Below is a small trained network, with its code and all its weights. Each question gives an input and a class and asks what happens when units are switched off, that is, made to give their printed mean instead of their output.

import numpy as np


def w(rows, s, z=0):
    codes = np.array(rows[::2]) - 128.0
    scale = np.full(codes.shape[1], s)
    scale[-1] = z or s
    return codes * scale


def f(y):
    return y / 2 * (1 + np.tanh(0.7978845608 * (y + 0.044715 * y**3)))


def log_softmax(a):
    a = a - a.max(-1, keepdims=True)
    return a - np.log(np.exp(a).sum(-1, keepdims=True))


def net(x, mask):
    res = np.array(x, float).reshape(1, 2) / 4 @ E
    y = f(res @ A[0][:, :-1].T + A[0][:, -1])
    res = res + np.where(mask, y, B[0][:, -1]) @ B[0][:, :-1]
    return log_softmax(res[-1] @ U[:, :-1].T + U[:, -1])


A, B = {}, {}
E = w([
[63,202,80,247,205,213,83,200],'x0',
[216,238,48,133,75,131,45,101],'x1',
],0.012)
A[0] = w([
[115,11,137,81,107,60,149,140,160],'N0',
[131,29,255,83,179,114,186,93,158],'N1',
[23,128,141,152,146,138,174,131,151],'N2',
[102,85,148,80,137,117,202,177,254],'N3',
[96,157,73,188,150,131,79,187,171],'N4',
[87,173,58,215,156,147,96,152,191],'N5',
[177,101,108,34,13,91,118,39,194],'N6',
[163,95,83,114,91,87,112,94,150],'N7',
[144,160,94,159,145,164,84,201,178],'N8',
[122,91,120,156,114,86,154,70,157],'N9',
[118,91,129,101,115,163,188,101,119],'N10',
[231,177,94,80,87,89,75,112,190],'N11',
[165,195,18,148,106,74,70,78,157],'N12',
[180,182,116,96,120,73,144,110,123],'N13',
[191,154,110,68,71,82,103,107,150],'N14',
[191,71,144,76,80,109,131,46,165],'N15',
[106,77,195,87,161,67,188,95,146],'N16',
[43,94,136,187,196,160,144,217,184],'N17',
],0.01,0.0072)
B[0] = w([
[80,138,43,82,88,69,80,210,224],'N0',
[147,105,80,50,10,82,114,156,252],'N1',
[59,77,169,98,99,165,206,115,183],'N2',
[87,89,167,54,105,94,187,162,217],'N3',
[179,62,156,133,168,165,96,144,206],'N4',
[207,21,119,172,240,209,104,96,224],'N5',
[81,205,206,158,195,78,18,164,251],'N6',
[61,142,193,164,106,125,78,114,171],'N7',
[171,62,93,205,185,170,70,161,195],'N8',
[89,190,144,150,92,86,99,220,162],'N9',
[100,158,45,123,57,101,159,151,162],'N10',
[125,153,192,217,179,160,105,133,210],'N11',
[193,203,128,235,17,222,65,195,206],'N12',
[1,169,168,179,159,140,168,84,164],'N13',
[60,168,236,194,106,130,150,67,194],'N14',
[150,140,165,158,136,28,69,145,223],'N15',
[132,143,40,44,7,101,123,206,220],'N16',
[104,60,182,89,180,211,240,69,227],'N17',
],0.0069,0.02)
U = w([
[111,56,205,132,190,169,174,99,243],'0',
[109,127,143,87,80,2,79,215,149],'1',
[116,227,213,216,110,136,106,125,127],'2',
[136,124,111,110,118,94,119,86,26],'3',
[107,95,102,56,46,151,213,191,220],'4',
[195,90,54,157,131,191,73,190,163],'5',
[114,78,147,106,67,183,206,92,2],'6',
[113,176,66,84,132,162,123,151,55],'7',
],0.0092,0.0037)

Each question gives the input, the list of numbers given to net, and the class t.
The units are the neurons (one row each of A and B). Each row of codes is followed by its name. A weight is (code - 128) times the scale printed after its matrix; where a second scale follows, it is the last column's (A, B and U).
mask holds one flag per neuron, in row order. A switched-off neuron (its flag False) gives its mean, the last column of its row in B, instead of its output. The means were averaged over made-up inputs and are rounded, as every weight is.
A unit's drop is (log p(t) with every unit on - log p(t) with that unit switched off) / (log p(t) with every unit on - log p(t) with every unit switched off).
The circuit of an input: a set's keep is (log p(t) with only the set's units on - log p(t) with every unit switched off) / (log p(t) with every unit on - log p(t) with every unit switched off). Starting from the 12 units with the biggest drops (on a tie, the unit counted first), units are removed one at a time, each time the one whose removal leaves the highest keep (on an exact tie, the one counted first), for as long as the keep stays at least 0.8.
circuit, biggest first: the units of the circuit, biggest drop first
k most important neurons: the k neurons with the biggest drops, biggest first
drop of u: that unit's drop, to one decimal
input [4,-6], class 0: circuit, biggest first	(N17)
input [4,-7], class 6: 2 most important neurons	(N17 N6)
input [0,1], class 2: 2 most important neurons	(N17 N1)
input [2,5], class 5: 3 most important neurons	(N6 N5 N8)
input [6,1], class 5: 4 most important neurons	(N8 N14 N3 N13)
input [3,1], class 5: 2 most important neurons	(N14 N3)
input [4,1], class 5: 2 most important neurons	(N14 N3)
input [-2,-6], class 4: drop of N6	0.2
input [0,-2], class 4: drop of N6	0.3
input [7,0], class 0: drop of N17	0.3
input [2,4], class 5: drop of N6	0.1
